Both labels of each row:
[ -4  36  -7 -25  10  15 -32  36 -16 -14 -20  39  -3  72  -1  49  16   0
   5   4  23  -4 -34  29] : G & [41]
[ -5  10  10   0  40  -1  51  20 -22  14 -29  34  -3  18   8   5  57  71
 -63  -3  33  -7 -61  27] : C & [41]
[ -6   2  -6  16  22   1  69  -7  -8  -6  -8 -13 -25   0   6  20   5  -1
   4   7  37 -15 -19   7] : T & [38]
[-53  35  -2  -1  22  18  23 -18  -1   7   1  26  16  26  10  39  35  13
  -3   2  11 -11  -1  -1] : T & [41]
[  5   4 -11 -28  37   1  26  26  -7  17 -15  60  -1  13  11  25  24  30
 -58   9  13  -8 -24  13] : F & [41]
[ -8  10 -29 -20  29   3  28   9  -8 -21 -47  16  -3  35   2  33  39  23
   3   8   9   4 -43  -4] : P & [41]
[ -1  13 -25   2  40  -3  86   0 -31  -1 -32  41   3  -2   4  43  44   4
 -31   5  33  -7 -19  -7] : T & [38]
[-13  18  -7  -9  24   3  52   5 -57   5 -36  60  11  22   0  33  45  22
 -67   4  18 -16 -41 -17] : F & [41]
[ 10  35 -13  -9  32  -5  21   3   2   1 -23  17   0  38  -7  36  23  13
 -49   1  11   2  -2  13] : G & [41]
[-14   8 -18  -7  10   5  17   7 -12   2 -35  38   3  21  12  25  39  16
  13  -5  34  10 -29  23] : P & [41]
[-19   4   0  -9  45   5  52  22 -17  -5 -11  -8 -16   0   1  -6  39  14
 -14 -54  27   9 -10   6] : C & [38]
[ 12  16  -9  -9  35  10  42  42 -21 -26   4  60 -30  21  -3  23  27  29
 -10   3  22   3 -48  32] : C & [41]
[ 23  15   6 -12   6   3  22  -4  -4  15 -13  48  36  19   2  56  26  10
 -27   1   3  -2 -24  -6] : F & [41]
[ -8  22  -4 -16  30 -14 -20  31  10  17   2  31 -20  32   6  17  25   4
 -29   2  27  24 -29  18] : C & [41]
[  0  27 -38   1   6   9  37 -33   2 -60 -23  11  -3  12  -4  16   9   6
   9  17   6  12 -29 -13] : P & [38]
[ -6  13 -10 -12  39  11  18  52 -22  21  14  10 -13  30  19  15  42  11
 -60   4  30  13 -83  59] : C & [41]
[ 28   1   6  -6  69   9  79  18 -21  30 -22  42  16  24   9  14  48  32
 -67   8  13 -12 -42   5] : F & [41]
[  3  15  -9  -9  -7   0  41   7 -17 -21 -29  47  12  14   2  69  15  -3
   8  13  15   1 -17  -2] : F & [41]
[ -8  10 -17  -8  29  44  14   7  -6 -39  -9   7 -16 -44   4  43  11  11
  -8   3  21  -3 -11   6] : G & [41]
[-27  17   1  -8  35  -1  68  50 -10  -9 -13  36 -33  17   1  -4  48  24
 -38 -10  49   0 -33  29] : C & [38]
[  9  13  -6 -11  24  -3  26   5  -6   7  -7  44 -11   9   4  42  26  -9
 -38  -5  29   6 -25  23] : G & [41]
[ -5 -18 -12  11  31  12  85  23 -10   5  47  29 -23   3  17  23  30  21
 -18  -6  40  -7 -31   8] : T & [38]
[-13  29  -8   9  16  -4  22  14  -3  30 -40  35 -18  23 -21  11  12  22
 -10 -13  28  39 -31  28] : C & [41]
[  9  32 -13 -23  23  -3   9  30 -12   4  -6  35  -9  48 -12  -5  44  29
 -19   4   5  -3 -26  23] : C & [41]
[-30  41 -11 -14  26 -26  34  35  -7 -42  -4  23 -17  -3  14   2 -14   7
  32 -32  25   1 -20   1] : C & [38]
[ -8  28 -49   3  14 -15  46  -2 -11 -74 -11  -2 -17  14   5  30  -7  31
  49 -10  15  -6 -24 -14] : P & [38]

Two labels a row:
[-18 -16   8  -9  -5 -11 -22 -27 -28  26 -16 -28 -15  -3 -24  -2  -8  11
  -4  14  33  13   9   2] : E & Pr
[-20  -2   4 -14   0 -11 -24 -39 -33  18   0 -10 -14 -20  -3  13  -1  49
 -10   8  15   2  30  11] : H & lg
[  2  -3  11 -19  -8   8 -30 -20 -20  17 -11 -13  -1 -13 -12  12 -13  10
  -2  19  19  -7  26 -16] : K & Pr
[-25 -10   2 -18  -8  -7 -47 -22 -28  20  -2 -12 -12   6   0  14 -16  19
  -6   9  11   6  38   9] : K & Pr
[-35  -6 -24 -14 -15 -15 -45 -25 -26  16  -3 -11 -23  -1  -8   8 -18  25
  -4   9  13  -2  22   1] : K & Pr
[-40 -11   9 -21  -4 -17 -29 -37 -31  26  -5 -18 -19  -8  -8   8 -16  34
  -3  17  20   8  12  -3] : E & Pr
[-22  -7  14 -27  -2  -7 -14 -43 -49  33 -12 -28 -30 -18 -11  -2 -24  34
 -14  11  21  34  28   4] : E & Pr
[-23  -7   7 -12  -5  -5 -21 -22 -24  28   3   0 -23  -8  -7   6  -8  20
   4   1  13  10  24   3] : E & Pr
[-30 -13  11 -18 -15 -15 -17 -38 -21   2  -7 -11 -13   7  -4  10 -16  24
 -12   7  16  13   9  -1] : K & Pr
[-31  -7  12 -23   1 -11  -7  -1 -31  -3  -1 -20 -14   6 -13  13 -13  33
 -13   7  14  14   9  -3] : K & Pr
[-15 -23  12 -20  -3   0  -2 -36 -28  26  -2 -10  -3 -14 -12   5  -6  15
  -4  11  19  19  15  -2] : H & Pr
[-32 -15  24 -14  -9 -18  -9 -30 -32  23   7 -23 -17   0  -8   2 -20   7
  -5   5   8  18   6  -6] : K & Pr
[-17  -8   4 -26  -4 -11 -11 -22 -39  33  -7 -16   1  -7   5   4 -10  11
  -6  12  19  23  21  29] : H & Pr
[-12  -7   7  -3  12  -3   0 -31 -27  25  -2 -23   5 -10  -4   8  -4  21
 -24  11   9  26  14  13] : H & Pr
[-32   8  -5  -7  -9 -29 -44 -36 -31  22  -2  -7 -28  -9   8   1 -11  37
  -5   4  15  10  16  17] : E & Pr
[-33  -7  -8 -14  -7 -15 -28 -42 -33  35 -26 -16 -23 -16  -4  -3  -2  29
  -3  12  25  17  18  11] : E & Pr
[-14 -18  14  -6  -2  -7   3 -25 -28   6   0 -29  10   1   1   1  -6   4
  -5   6  25  21  -3  22] : H & Pr
[-21 -21   4 -17  -5  -8 -27 -27 -29  18  -2 -12 -13  -6 -11   5  -9  24
  -1   7  11  11  29  -3] : K & Pr
[-40  -7 -19 -27  -6 -16 -45 -46 -29  41  -6 -10 -30 -21   3   4 -17  36
  -5   5  17  -1  37  14] : E & Pr
[-23  -4   1 -19  -9   1 -40 -26 -27  34  -1  -9 -19  -8  -5  11 -10  12
  12   5  15  -4  27   6] : K & Pr
[-29 -22   4 -11  -1 -10  -6 -39 -28  17   1 -20  -9  -3   9   8 -10  21
  -8  -4  14  11  15  -3] : E & lg
[-24  -9  16 -14  -6  -3 -24 -36 -28  21  -3 -20 -12  -8 -12   4 -17  20
   6  13  10   9  15  -8] : E & Pr
[ -9   3   7 -13   1  -3   8 -15 -22  20   5  -6   3  -8  -2   4  -7   8
  -7   9  19  24  21  12] : H & Pr
[ -8  -4  12 -10  -3  -4   2 -25 -24   3   4  -8   1 -16  -7   1  -3   9
   0   9  11  22   8   6] : H & Pr
[-30   1  22 -26  -9 -19 -12 -31 -48   9  29 -16 -15 -14  -8   5 -13  46
   7  13   7  33  14   2] : E & Pr
[-30 -12  14  -7  -6 -10 -16 -14 -17   9  -6 -18 -16  -4 -13   3  -6  -8
   8   6  22   4  -8 -20] : E & Pr
[-23 -11  14 -21 -11  -6 -17 -20 -28  21  -5 -11 -14  -1 -15  10  -7  14
  -1   7  17  11  20  -3] : K & Pr

Both labels of each row:
[ -1  40 -15   0  -5   2 -23  -6 -11  45   6  22  -4  50 -38   8  47 -13
 -21 -15   6 -29 -23   0] : R & rd
[-18  45  -5   1   3   2 -25  -7  -8  65  -9  17   9  47 -22   1  44 -14
  -6   3  13 -31  -9  -9] : Q & rd
[ 15  25 -14  -2   0   7  -3   2 -15  48   9  12   4  36 -11   7  41 -14
  -6 -11   5 -36  -9  -6] : R & rd
[ 12  32 -21   3   0   7  -3   0 -15  60  -1  30  11  53 -19   9  25 -13
 -10 -15  15 -38 -11   7] : R & rd
[  9  36 -20  -4  -1   1 -16 -12  -6  53  14  18  -4  25 -25   4  35 -16
 -10  -8   3 -40 -21  -5] : R & rd
[ -8  38 -10   4  -2  -1 -23   0  -6  47  -2   9   2  48 -22   5  37 -10
 -13   4   8 -35 -16   3] : Q & rd
[ -5  36 -19   0  -6  -3 -25 -11 -11  44   4  20  -2  36 -28   8  45 -11
 -13 -10   6 -37 -19  -2] : R & rd
